vil: [117 105 130  82  75]
dabak: [117 105 101 115 127]
Neri: [136 101  56 125 157]
rev: [ 56 101] => Neri
rev: [157 125] => Neri
q: [117 105 130  82  75] => vil
rev: [75 82] => vil

tava: [ 91 114 119 139  93 111 109 119 149 103]
Dev: [114 119 139  93 111 109 116 149 103 160]
vabur: [100 126  97 122 141 100 102 115 149 114]
Vizo: [ 91 114 119 139  93 111 109 104 111 160]
Ker: [127 110 132  97 138 162 130 136 138 113]
rev: [103 149 119 109 111  93 139 119 114] => tava
rev: [149 115 102 100 141 122  97 126 100] => vabur

Miv: [145 103 120 108 106 110 130 127 137 101 134 138 138 128]
Dap: [113 151 158 136 118 160 143 103 119 161 113 105 125 160]
gebi: [122 133 132 147 134 130 134 132 129 157 123 130 128 153]
Sepiv: [129 117 118 151  69 114 139  79 118 158 121 132 111 141]
dogu: [135 122 136 123 165 132 126 131 108 125 161 141 105 134]
zudi: [111 170 195 109 148 171 121 117 125  85 122 111 126  99]
sazok: [ 91 123 123 144 168 102 137 121 158 162  85  85 172 140]
fimur: [150 140 131 131 115 108 116  86 121  97 148 147 140 102]
detu: [152 136 152 149 132 136 122 113 138 137 149 140 109 127]
mevo: [135 137 144 124  78 129 121 126 162 126 143 142 126 129]
dosom: [116 117 124 119 129  78 131 101 167 104 114 118 136 119]
q: [135 137 144 124  78 129 121 126 162 126 143 142 126 129] => mevo
rev: [108 115 131 131] => fimur
rev: [103 143] => Dap
rev: [136 118 114] => dosom

Gufe: [113 150 118 174 102 144 128 124 121 157  90 141 107 142 127 140 152]
zan: [119 138 138  70 165 155 113 167  94 126 103 155 136 154 127 147  73]
dofov: [119 138 138  70 165 155 113 167  94 126 103 135 124 153 166 134 176]
patu: [113 150 118 174 102 144 128 124 121 157  90  98 145 106  68 138 157]
nonuf: [166  95 134 146  78 106 113 146 132 122 129  98 125 101  90 128 137]
rev: [147 127] => zan
rev: [ 90 101] => nonuf
rev: [141  90 157 121 124 128 144 102 174 118 150 113] => Gufe

fulud: [150 107 169 119 136  73 140 125 162 137  75 146 112 113 146 138 115 137
 148  92 137 151 140 147  99]
vegis: [163 108 120 108 143 137 114 109 119 156 143 150 104 105 148 118  99 115
 154 113 105 116 109 151 110]
menev: [108 163 140 151  98 107 120 123 141 126 110 102 172 132  95 158 130 118
 126 129 148 153 141 101 136]
Novi: [166 129  98 127 111 165 112 115 103 144 168 119 136 112 117 127 111 109
 136 138 120 120 113 129 135]
fabol: [152 105 114 108 140 148 121 115 112 146 147 142 101 109 143 111 111 121
 145 121 107 115 110 145 116]
Fune: [139 125 123 134 140 134 146 166 117  87 132 126 118 171 131 113 192 143
  88 151 131 116 132 123 143]
rev: [104 150] => vegis
q: [108 163 140 151  98 107 120 123 141 126 110 102 172 132  95 158 130 118
 126 129 148 153 141 101 136] => menev
rev: [132 116 131 151  88 143 192 113 131] => Fune

zef: [125 119 130 129 158 148 126 114 106 156 110 112  96 144]
sib: [119 112 112 135 159 118 120 126 119 157 113 151  82 111]
Kugaf: [126 108 113 110 108 150 126 120 146  74 129 100 123 135]
Lumis: [119 112 112 135 159 150 128 157 108 119 113 151  82 111]
rev: [119 108 157 128] => Lumis
rev: [108 157 128 150] => Lumis
q: [126 108 113 110 108 150 126 120 146  74 129 100 123 135] => Kugaf
q: [119 112 112 135 159 118 120 126 119 157 113 151  82 111] => sib

Gubo: [128 138 130 134 136 133 132 132 130 130 129 134 130 130 131 130 129 133
 130 130 132 130 127 134 136 130 131 131 137 131 132 132 132 130 130 130
 131 130 133 130 130 132 128 130 131 135 130 132 133 131 133 132 127 130
 131 130 130 130 134]
zile: [133 131 131 136 138 132 130 133 133 130 129 141 130 129 132 129 129 132
 130 132 133 130 128 138 132 129 132 132 138 131 135 131 133 130 129 132
 132 130 130 130 129 131 128 129 136 136 129 132 132 131 137 130 129 130
 130 130 131 129 132]
Noza: [132 131 131 130 131 131 131 130 130 130 130 133 130 130 130 130 131 131
 131 130 131 130 126 132 132 132 130 130 130 131 132 131 130 130 130 130
 130 130 132 129 132 131 129 130 131 130 132 130 132 132 131 130 124 130
 130 131 131 133 130]
bosot: [128 131 130 154 132 136 129 135 128 130 130 129 128 133 130 129 129 133
 130 129 130 134 126 130 128 129 130 130 138 130 132 134 135 130 135 149
 130 128 129 132 129 133 130 132 133 129 130 131 129 137 137 133 127 138
 130 129 129 129 152]
puda: [130 131 130 131 130 133 133 130 130 133 136 129 130 131 130 132 128 131
 130 132 135 135 111 129 135 130 133 131 133 131 129 134 131 130 132 130
 131 135 131 132 132 130 129 139 129 136 131 131 135 130 131 135 130 130
 133 131 130 130 134]
takan: [130 131 130 136 134 134 130 132 130 130 130 131 129 131 131 130 128 132
 130 130 131 131 126 131 131 129 131 131 141 131 132 133 134 130 131 133
 131 130 131 131 129 132 128 131 132 134 130 132 132 132 136 133 129 131
 131 130 130 129 139]
gotot: [139 131 130 129 136 130 144 128 131 130 130 139 131 130 129 134 129 130
 132 130 132 130 126 135 183 136 131 129 131 135 132 135 131 130 129 128
 132 134 138 128 139 133 129 132 129 145 132 130 149 130 129 131 125 129
 130 130 130 139 131]
rafor: [135 130 131 144 156 134 130 136 131 129 128 179 130 129 131 128 129 134
 131 130 130 128 130 147 135 129 131 131 145 130 144 133 137 129 129 133
 132 129 134 129 129 133 128 128 153 136 129 134 132 132 143 130 128 130
 130 129 132 129 136]
punal: [135 132 134 131 129 130 129 132 135 130 130 135 131 130 138 129 138 131
 130 142 133 130 127 133 128 129 131 136 129 130 131 129 130 131 130 132
 131 131 131 131 130 129 146 129 138 128 131 133 129 130 136 129 127 133
 132 131 137 133 129]
q: [135 132 134 131 129 130 129 132 135 130 130 135 131 130 138 129 138 131
 130 142 133 130 127 133 128 129 131 136 129 130 131 129 130 131 130 132
 131 131 131 131 130 129 146 129 138 128 131 133 129 130 136 129 127 133
 132 131 137 133 129] => punal
q: [132 131 131 130 131 131 131 130 130 130 130 133 130 130 130 130 131 131
 131 130 131 130 126 132 132 132 130 130 130 131 132 131 130 130 130 130
 130 130 132 129 132 131 129 130 131 130 132 130 132 132 131 130 124 130
 130 131 131 133 130] => Noza
rev: [132 130 131 128 132 130 131 130 129 136] => puda
q: [133 131 131 136 138 132 130 133 133 130 129 141 130 129 132 129 129 132
 130 132 133 130 128 138 132 129 132 132 138 131 135 131 133 130 129 132
 132 130 130 130 129 131 128 129 136 136 129 132 132 131 137 130 129 130
 130 130 131 129 132] => zile
rev: [139 130 130 131 128] => gotot
rev: [132 131 137 131 131 130 136 134 127 130 132 130] => Gubo

Veza: [177  97 165  88 147 112 156 145 147]
zeter: [111 125 147 140 151  69 137 149 152]
Tota: [139 141 103 123 104 176 121 110  96]
Tageb: [147 140 125 111 114 146 114 115 102]
lalav: [128 107 109 111 101 139 102  98 130]
kive: [140 151  69 139 149 136 176 177  95]
rev: [149 137  69 151 140] => zeter
rev: [102 115 114 146 114 111] => Tageb
rev: [140 147 125 111] => zeter
rev: [103 141 139] => Tota

zalam: [ 77 104 128 150]
Sosaz: [142 115 156 119]
bufo: [146 169 139 129]
fel: [168 139 129  59]
rev: [129 139 168] => fel
rev: [139 169] => bufo
rev: [156 115] => Sosaz
rev: [129 139 169] => bufo
rev: [128 104] => zalam
rev: [150 128] => zalam

Mekin: [141 134 151 140  97]
ridek: [143 111 117 110 187]
duva: [102 114 107 102 136]
maku: [136 133 149 137  95]
ged: [161 113 138 118 165]
seg: [136 133 149  99  95]
dakin: [115 112 138 112 114]
tusu: [157 140 151 156 122]
Bavo: [100 137  87 118 148]
telob: [134 105 129 106 152]
Dezo: [117 110 190 111 153]
rev: [118  87 137] => Bavo
rev: [110 117 111 143] => ridek
rev: [102 107 114 102] => duva
rev: [153 111 190 110] => Dezo
rev: [152 106] => telob
rev: [187 110 117] => ridek
q: [136 133 149 137  95] => maku

gezup: [123 136 121 129 149]
vutuf: [111 115 137 125 109]
gitel: [116 144 129 115 108]
lavo: [152 149 124 156 117]
medis: [113 114 134 116 150]
nenep: [115 101  87 127 167]
Vurom: [175 163 134 135 107]
Matas: [ 92  99 121 139 141]
Lugiv: [120 148 117 144 124]
Vilu: [105 107 124 134 140]
Pezu: [101 132 110 167 121]
rev: [117 156] => lavo
rev: [144 117] => Lugiv
rev: [129 121 136] => gezup
rev: [114 113] => medis
rev: [107 135] => Vurom

rab: [ 82 134 165 118 101  89 137 166  92  84 173 102  86  83]
vivul: [ 99 122 186 142 101  89 102  84 166 173  92 137 148  80]
zak: [ 82 134 165 118 101  89 102  84 166 173  92 137 148  80]
pusuf: [136  95 122  91 152 139 126  99 122 185 178 138 127  97]
rev: [186 122  99] => vivul
rev: [173  84  92 166] => rab
q: [ 99 122 186 142 101  89 102  84 166 173  92 137 148  80] => vivul

leve: [140 144 114 120 127 142  93  92 104  93 144  93 113 131 127 136 197 120
 149 127 106 132 139 128 144 148 104 103 117 139 149 124 161 163 155 136
 128 133  66 137 129 134 123 149 133 120 104 123 134  91  96 111 117 102]
gem: [133 135 146 120 114 125 139 144 137 150 120 141 133 117 125 119  53 139
 124 137 149 116 116 126 119 125 135 141 125 124 115 127 109 110 122 126
 121 135 142 121 136 128 129 120 119 133 139 129 119 152 142 147 126 140]
diza: [139 135 137 120 144 133 150 125 146 114 120 132 132 115 126 122  66 136
 130 140 144 114 117 127 122 126 125 134 123 125 120 124 114 119 129 130
 119 133 106 124 136 130 128 121 117 134 132 127 121 148 137 144 126 132]
rev: [135 121 126 122 110 109] => gem
rev: [127 117 114 144 140] => diza
rev: [150 137 144 139 125 114 120 146 135 133] => gem
rev: [106 127 149 120 197 136 127 131 113] => leve
rev: [133 144] => diza
rev: [144  93 104  92  93 142 127] => leve
rev: [ 93 104  92  93 142] => leve

Tolu: [118 153 164 133 129 125]
mef: [170 117 153 152 151 164]
zud: [136 184 111 157  84 140]
kunes: [154 102 178 115 164 139]
rev: [164 115 178] => kunes
rev: [153 117] => mef

zup: [ 70 170  84 167 102 166 115 106 111]
vogin: [101 114 132 150 127  85 112 131 161]
nekim: [189 101 182  75 155 120 171 155 136]
Guvi: [ 99 114 104 142 103 110  93 104 144]
Ninud: [113  95 107 124  97 114  93  95 152]
tid: [ 70 170  84 167 107 114  93 111  98]
zuf: [182  77 155 120 171 155  93  95 152]
razar: [113  95 107  81  97 114  93  95 152]
q: [113  95 107 124  97 114  93  95 152] => Ninud
rev: [155 171 120 155  75 182] => nekim

gupen: [129 111 106 135 165 121  88 124 141 123 106 127 125 149 148 112 129 134
 121 116 113 154 110 120 130 155 101 119 127 126 116 148 140 121 115 139
 122 153 156 113 152]
dizi: [127 125 147 128 128 127 128 127 106 129 148 125 124 112 123 149 141 128
 143 127 128 128 128 122 128 128 128 129 129 128 128 128 128 128  98 128
 129 128 128 128 128]
ruzod: [152 176 101 157 130 146 100  85 169  96  64 121 111 137 139 156 134  94
 147 133  80 175 118 128 161 184 132 104 120  96  87 117 143 114 196 141
  87 130 187 102 117]
bub: [129 100 117 128 146 129 121 140 133 131 125 125 146 138 131 107 110 131
 113 127 135 120 115  66 116 119 118 123 129 128 119 156 124 119 162 137
 145 141 133 115 148]
rev: [129 112 148 149 125 127 106 123 141 124] => gupen
rev: [128 127 143 128 141 149 123 112 124 125 148 129] => dizi
rev: [175  80 133 147  94 134 156 139] => ruzod
rev: [140 148 116 126 127] => gupen
rev: [149 125 127] => gupen
rev: [123 141] => gupen
rev: [131 110 107 131 138 146 125 125 131 133 140] => bub

Regol: [ 78  99 105  89 128]
bavud: [126 132 124 124 124]
Tik: [126 132 141 157  74]
rev: [105  99] => Regol
rev: [124 124 132] => bavud
q: [126 132 124 124 124] => bavud

deda: [ 65  84 164 140  60  93 114 120  54 130 146 190 100 130 117 162 160  91
  76  69  71 125]
disus: [ 60 164 114 140  93  65  54  84 120 130 146 190 100 130 117 162 119 111
 134 108 108  89]
mubib: [ 65  84 164 140  60  93 114 120  54 130 146 190 100 130 117 162 160 182
 166 120 191 157]
q: [ 65  84 164 140  60  93 114 120  54 130 146 190 100 130 117 162 160 182
 166 120 191 157] => mubib
q: [ 65  84 164 140  60  93 114 120  54 130 146 190 100 130 117 162 160  91
  76  69  71 125] => deda
rev: [108 134 111] => disus

kibo: [114 131 112 162 105 139 104  98 124]
togev: [127 114 103 144 145 106 129 137 131]
let: [142 124 101 137 115 131 170 156 109]
samog: [103 110 115 137 170 101 131  69 131]
feri: [142 124 101 137 115 131 170 122 106]
rev: [131 101 170 137 115] => samog
q: [142 124 101 137 115 131 170 156 109] => let
q: [142 124 101 137 115 131 170 122 106] => feri
rev: [109 156 170] => let
rev: [137 115 110] => samog

Dorap: [ 68  74  74 132 135 166 130 159  86 126 160 153 154 122  97]
Pil: [136 140 141 132 135 122 143 149 140 133 135 126 112 135 144]
Marug: [175 165 176 115 144  98 136  96 143 129 104  82 109 138 142]
Sorid: [ 73  79  74 133 101 155 127 128  98 137 157 124 140 131 110]
vare: [134 132 136 141 123 114 138 164 127 131 116 161 120 128 115]
zupul: [112 120 116 132 101 116 130 150 104 120 116 165 132 123  95]
vub: [110 116 118 116 134 129 137  90 127 141 141  78 128 135 138]
siser: [136 140 141 132 135 122 143 126 140 133 135 126 112 135 144]
falu: [116 116 134 108 166 126 131  78 158 133 135  72 114 128 173]
rev: [155 101 133] => Sorid
rev: [134 116 118] => vub
q: [136 140 141 132 135 122 143 126 140 133 135 126 112 135 144] => siser
rev: [135 112 126 135 133 140 149] => Pil

Zorun: [127 131 121 128 125 123 124 126 129 132 134 127 134 121 134 127 121 128
 115 125 126 134 125 129 126 127 138 129 130 136 147 131]
rogav: [113 126 129 128 125 121 120 126 130 132 144 127 140 116 134 130 121 125
 119 127 122 134 125 114 129 127 135 133 130 136 134 131]
miruk: [129 165 155 128 148 122 149 126 114 149 118 127 140 103 134 163 153 118
  88 122 126 181  76 124 128 127 127 104 138 136 134 135]
bam: [127 117 140 125 125 123 111 126 131 132 109 127 134 121 134 140 121 123
 119 125 121 134 113 124 124 127 135 129 132 140 112 131]
Tavi: [127 126 133 121 123 123 124 126 130 134 124 127 143 115 134 130 121 125
 119 125 126 134 123 124 130 113 131 129 130 129 134 124]
rige: [173 126 133 105 125 123 150 168 130 132  79 131 135 133 120 130  98 138
 118 104 189 134 105  95 141 139 140 134 131 138 138 131]
notal: [127 130 148 128 155 149 122 126 124 134 123 128 134 121 129 123 121 124
 119 125 126 134 125 124 129 137 128 129 130 130 134 127]
dafus: [109 126 136 128 132 123 124 126 130 132 126 135 130 128 134 130 125 128
 124 125 126 134 125 124 124 147 136 127 130 136 134 131]
zefe: [127 132 133 125 131 123 130 132 130 132 129 127 134 122 134 129 121 125
 119 125 123 129 125 124 116 127 135 120 130 136 145 131]
Zuk: [131 121 133 128 125 133 124 126 130 127 123 127 130 121 110 123 131 126
 120 126 131 134 130 142 130 118 134 129 130 134 133 131]
luri: [127 126 132 115 131 123 124 126 133 132 122 127 134 121 140 136 121 123
 119 125 126 134 121 121 129 134 135 129 130 136 133 131]
Nule: [127 120 143 128 145 123 124 126 133 119 123 123 134 116 134 130 122 125
 126 125 126 131 125 124 129 119 135 129 130 136 134 131]
rev: [149 122 148 128 155] => miruk
rev: [131 134 136 130 129 135 119] => Nule

zufo: [122 120 107 108 107 105 121 110 131 120 120 111 105 103 116 104]
sakiv: [108 102 142 134  98 107 114 118 134  99  90 102 143 142 116 129]
lun: [133 131  98  98 105  87 127 107 133 127 129 109  98  92 117  88]
pinot: [139 129 132 126 133 128 138 136 136 134 133 129 131 129 132 124]
Gugam: [150 143 103 111  95  92 148 106 140 141 134 110 100  93 114  98]
zodu: [150 143 103 111  95  92 148 106 140 141 134 110 100  93 126  72]
reve: [122 119 135 131 134 139 124 134 120 123 122 131 133 136 125 134]
dito: [150 143 103 111  95 119 121 105 110 110 141 134 100  93 125  98]
kad: [122 120 107 108 107 105 121 110 119 120 120 111 105 103 114 104]
q: [150 143 103 111  95  92 148 106 140 141 134 110 100  93 126  72] => zodu
rev: [119 110 121 105] => kad
rev: [ 98 125  93] => dito
q: [150 143 103 111  95  92 148 106 140 141 134 110 100  93 114  98] => Gugam
rev: [131 122 123 120 134 124 139 134 131 135] => reve
rev: [ 90  99 134 118] => sakiv

Givif: [109 142 174 146  96 140 137 173 106 133  95 120 150 147  73]
ladok: [104 121 167 160 112 101  69 101 102 147 117 110  90 111  81]
ril: [101  68 188 153 146 154 169  96 108 130 113 109 142 135 141]
Sote: [117 108 122 132  77 108  93 174 120 139 152 152 113 118  63]
q: [104 121 167 160 112 101  69 101 102 147 117 110  90 111  81] => ladok
rev: [108  96] => ril

bovo: [130 129 181  99 139 139 136 126 171 114 119 139 103 100 132 137 116 123
 133 132 136 121 146 109 101]
rov: [147 118 100 122 121 123 164 137 124 123 119 144 135 118 130 130 181 140
 140 135 133 155 103 107 142]
bag: [147 118 100 122 121 123 164 137 124 123 119 144 135 118 130 130 181 140
 140 135 133 155 103 138 142]
dar: [115 153 161 138 159 122  98 116 128 137 108 120 118 118 110 100 121  96
 101 145 124 134 139 130 113]
q: [147 118 100 122 121 123 164 137 124 123 119 144 135 118 130 130 181 140
 140 135 133 155 103 138 142] => bag
q: [147 118 100 122 121 123 164 137 124 123 119 144 135 118 130 130 181 140
 140 135 133 155 103 107 142] => rov

linat: [ 87 177 112 106]
ripes: [134 163 115 114]
mefu: [128 153 183 106]
bepi: [153 183 128 125]
nasun: [118 166 117 153]
lili: [163 134 106 152]
zaf: [147 180 106 131]
q: [134 163 115 114] => ripes
rev: [128 183 153] => bepi
rev: [131 106 180] => zaf
rev: [112 177  87] => linat

goru: [ 78 141  92 151 144  95 177]
res: [111 155  66 110 141 170  87]
Kel: [115 168  74  99 143 167  91]
kam: [122  74 168 143 167  99 134]
dono: [112 168 127 141 110  89 158]
rev: [167 143  99  74 168] => Kel
q: [112 168 127 141 110  89 158] => dono
rev: [141 127] => dono
rev: [151  92 141  78] => goru
rev: [ 95 144 151  92 141] => goru
rev: [141  78] => goru
rev: [110  66] => res

divez: [115 110 131 124 154 118 119 130 138 162 149 142 158]
vot: [163 138  96 131 129 164 114 129 128 154 132 146 138]
gasa: [149 128 118  98 110 124 105 133 119 129 136 147 140]
puve: [154 130 137 130 145 121 121 129 120 107 116 130 121]
bozad: [ 96 123 127 157 121 172 152 120 134 146 130 118 128]
tak: [ 93 127 130 155 173  82 150 128 120  71 114  87  73]
goga: [131 129  96 163 138 135  94 136 121 136 130 144 107]
gar: [ 86 119  98  92  82 132 125 130 119 137 157 130 134]
foma: [133 137 129 127 143  79 116 134 147 143 127 129 128]
dad: [135 121 150  83 100 155 153 120 115 110 131 124 153]
rev: [ 96 138] => vot
rev: [116  79 143 127 129 137 133] => foma
rev: [ 92  98 119  86] => gar
rev: [138 163  96 129 131] => goga
rev: [153 124 131 110 115] => dad

